Each row has two labels, one from each of two sets.
-105   26  110    8  -52  658  -49  131  119   66  -94  -62   45  257  -10 -144  -21  -51   51  120  -48 -431  137 -138 -353   55   42 -> A [18]
  -7   25   56  151   40  725   -5  -41   92   55  -47   23  -33  109   60   76  -47 -267  151   16  -73 -366  138    4 -321  -17  112 -> A [18]
  -8  -14 -129  -97   -8  130  -86  -89   44  141 -341   42  -76   85    2  256  -23  138  -68   96  -13 -363  -41    9  -78   12  181 -> R [18]
  52 -110   75 -205  -77  561  114 -268   91   -2 -363   47   87  270    6   32  -88  -95 -179    5  254 -813  195   19    8  -84  663 -> G [18]
  25 -103 -112   34    9  533  -60 -101   96  145 -557   65    9  179  -50  109  -36  -92  -66   23 -307 -638   62   16 -124    4 -142 -> C [18]
 -18    7 -135  182  -42  454   12 -235   45   54  -24  -42   17  232  -59  253  -39 -174   17  123   -6   78  -62   27  -84   98   67 -> R [18]
  -6  142    6  135   86 -150   53  -96  -90 -163  381  -58   88  370  -39  159  -30   24 -142  -17   60   17 -183   53  656   87 -169 -> R [15]
 -10  202  119  136   37  -13   -3    6  -83   27  165   50   20   18   25   53  133 -120 -170   15  -84 -165   79  193  337  -89  246 -> Q [15]
 -79   61  131  105   -1  319   90 -122  -74  169   35   56   14  237  -74  185  -13 -215   91 -111   82 -253   19  166  -86 -169  143 -> R [18]
  11   37  -97  128   31  294   43  -72   29  309 -351  148    4  385  -29  254  -57 -258   22   17  -89 -813   96  397  -60 -125  175 -> R [18]
 -36   55  129   70   -8  470   42  -11  -10  190 -165   85  -28  250  -29   -3   38  -89   49   10 -114 -523   85  121 -159  -85    3 -> Q [18]
 -13  -53   48   54  -68  597   10   51  119   34 -136   15   20  174   47   28 -101  -34  309   75   85 -208  -75 -112 -445   64   27 -> A [18]
  18   67  -75  213    0  375  -20 -125  122   29  127  -49   52  437  -14  293  -77 -201 -250   54 -126  -18   36   71 -108   94 -118 -> C [18]
  18  -23 -155  -79   32  127   11  -68  106  275  -34  -52   14  362   33  249  -38   96  240 -448   98  232 -208  104 -241   77   23 -> A [18]
 169  124  100  203   48  396  130   -4  -37  174   30  137   21  370  -68  146  -37 -259  211  -38  -31 -489    5  243 -190 -237   61 -> R [18]
 -42  -33   31   75   28 -273    6   51 -256 -122 -318  -37   -1  -43  -40  -59  -45  278  -76   16 -143 -522  -40    6  674   24 -465 -> G [15]
 -39  -62  -17 -214 -129  355  128    6   98  161 -302   29  135  396   -3 -106 -159   58  277   49   35 -708   87   24 -374  -43  308 -> G [18]
 -72   16 -122  221   65 -165   84   -1  -87 -338  168  -19   12  152  -37  148 -125  -45  122   21  168 -525  -94  332  398   80  243 -> C [15]
  15   54  -30  165   -7  -28  180  -20  -34   11  156  103   46  292   42  167 -126 -142  467   63  174 -227 -130  392 -210    2  401 -> A [18]
  -1  129  234  -75  -10  224   75  -68   39  216 -291  136  -29  190  -11  157  -32 -106 -186   15  -54 -761  260  415  -16 -173  396 -> R [18]
 -19  119  107  113   75   68  109  -43  -58   56  252   -3   30  214  -21  135  -83  -51  123  -69  156 -105  -91  210  189  -22   59 -> R [15]
  15   47  -43   54   29 -299  122  -56  -25 -192  181 -102  167  383  -41   30  -54   24 -259   81  134 -375  -12   92  670  -10  237 -> G [15]
  -6  -12   56  -50  -36  143  -36  -72   81    3 -373   70  -31  223   16   46  -73 -155  -73   94 -137 -813  253  283    1 -102  634 -> R [18]
  28   25   25   46  -37  291   24   -3   15  178  -28   22   43  236   44  -55   16 -117    7  -30  -14 -330   79  107 -128  -61 -413 -> R [18]
  45  -11   -1   40    0  284  -29  -76   26   81 -399    2   73  323    5   48  -17  -59 -241   24 -130 -750   97   48  190   12  -84 -> R [18]
  38 -130   96   10  -36  526  -66   -6   24   47 -164  -24    1  161  -30 -165  -25   89  256  -35  -37 -130  -13 -267 -430  130 -542 -> G [18]
  -8    7   62  175   65 -162   13   68 -154 -208   69  -33   78  119   -9  -19  -54  -18 -120   55  -47 -519  106  221  570  -14  131 -> R [15]
  -3  -46  263   92  -15  411   80   26   23  176   29   41   17  273  -35   25 -152  -66  490   13   83 -323 -103  130 -469  -49  -24 -> A [18]
 -97   39  -68  200   83 -163   -4  -23  -42    2  -28   19   10   89 -241  170  -14 -201 -124   75  -52 -348    5  279  329  -57  182 -> C [15]
  58  120  -52  172  105 -210  135   47 -131 -105  361 -111   20  163  -46  148  -39   90   54   40   70 -240 -323  325  492   44   65 -> R [15]
  51  128  114   79   -8  -36  111  -61  -68  164  103   21   86  356  -65   58  -43  -45  101  -53   95 -161  -83  250  257  -12   13 -> R [18]
 -55   87  -16   57   73  136   80 -158   -4  122  113   59   34  294   20  106    6 -144  -69  -37  -88 -613   56  225   87 -224  191 -> C [18]
 -19   56  -19  200  100  138   38  129  -97 -138  -98   19  -42    9  -22   15  -64    5  152   28  -78 -813   53  262  186   -6   62 -> R [15]
  44   53   33   28  -39  188   37 -140   97  146  -94   38   30  361  -21  206   -7 -125  -96  -16  -85 -320  -68   95   66    6    6 -> R [18]
 -34 -121   54  -21  -38  362   45  -40   71  248 -142   84    7  185  -26  133  -56 -142  281   37   27 -332    2  142 -294  -56  187 -> R [18]
  -9   12   59  210    8  410   26   40    7  -52  100   52   39  351  -31 -113 -120 -103  209  -13  121  151  -55    5 -246   67  -70 -> A [18]
  23  -17  -43   97    3  566  -21  -53   26  145 -443    4  -58  329  -79  255  -17  -79   40   19 -132 -811    5  210 -141   22  246 -> C [18]
 -18  -16  -42  -86 -146  142   67 -139  -15   14 -119  -36   12  160   50  215  -20  106   81    1  124 -610  -31  132   99   20  341 -> R [18]

Each row has two labels, one from each of two sets.
-153 -156 -412  -18  314  -23  159   40  106   62   53   11   21 -105  185 -146   -1  533  -43  300 -105  118  181   28  -24  170  -76 -> gole Z
-122  223 -239  -97  338 -106  -82   56  -78   13  -12  140   92  -96   42  -93   42  312 -108  360 -108  128  178   95 -163  129 -111 -> gole Z
-258  -54   46  354  350  -79   10   92  -97 -270  130   80  219  165 -222  179   68  399    7  356  -30  287  -26   88  104  259  -45 -> Toku B
-134   23 -184    9  156  -92  -45  196  -70   50 -137   21   68  -66  201 -111   63  329 -117   60 -103   91   56  200 -155  -23  -41 -> gole P
-132  -52 -220  140  -16  -96  142   15 -243   59   35  118   52   12 -132 -109 -101  191  101  137 -119  106  117  164   55    2   49 -> pidit P
-246   18  201  124  351  -18  -49   73  -85 -274   83  -27  146  100 -200  146  664  479   52  392  -31  181   62  103   91  202   39 -> poren B
-225   31 -362   76  266 -166   56  111  -49   18    7  145  103   70   41  -46  136  517  261  268  -91  149  363   43 -145   84   10 -> sibor Z
-230  -63   -5  156  187  -80   45  130  -80  -88   61  142   82   66   23  -26  159  437  396  381 -175  143  429   91  -34   44  111 -> sibor Z
 -30   60 -313    4  547 -130  107  124   -5   -7    4  138  186   37  129  -29    8  716  161  339  -13   38  155  113 -206  122  -89 -> gole J
-290   -6 -154  135  125  -63  171   28  125  -29   14   55  165  -42   87  419  103  449  504   80 -286   11   17  -44 -112  105   25 -> sibor J
-109  125 -132   50  378  -57   21   86  374   28  -14   62   69  105  225    9  -68  809  167  274 -206  -18   44  174 -160   -6  -67 -> gole Z
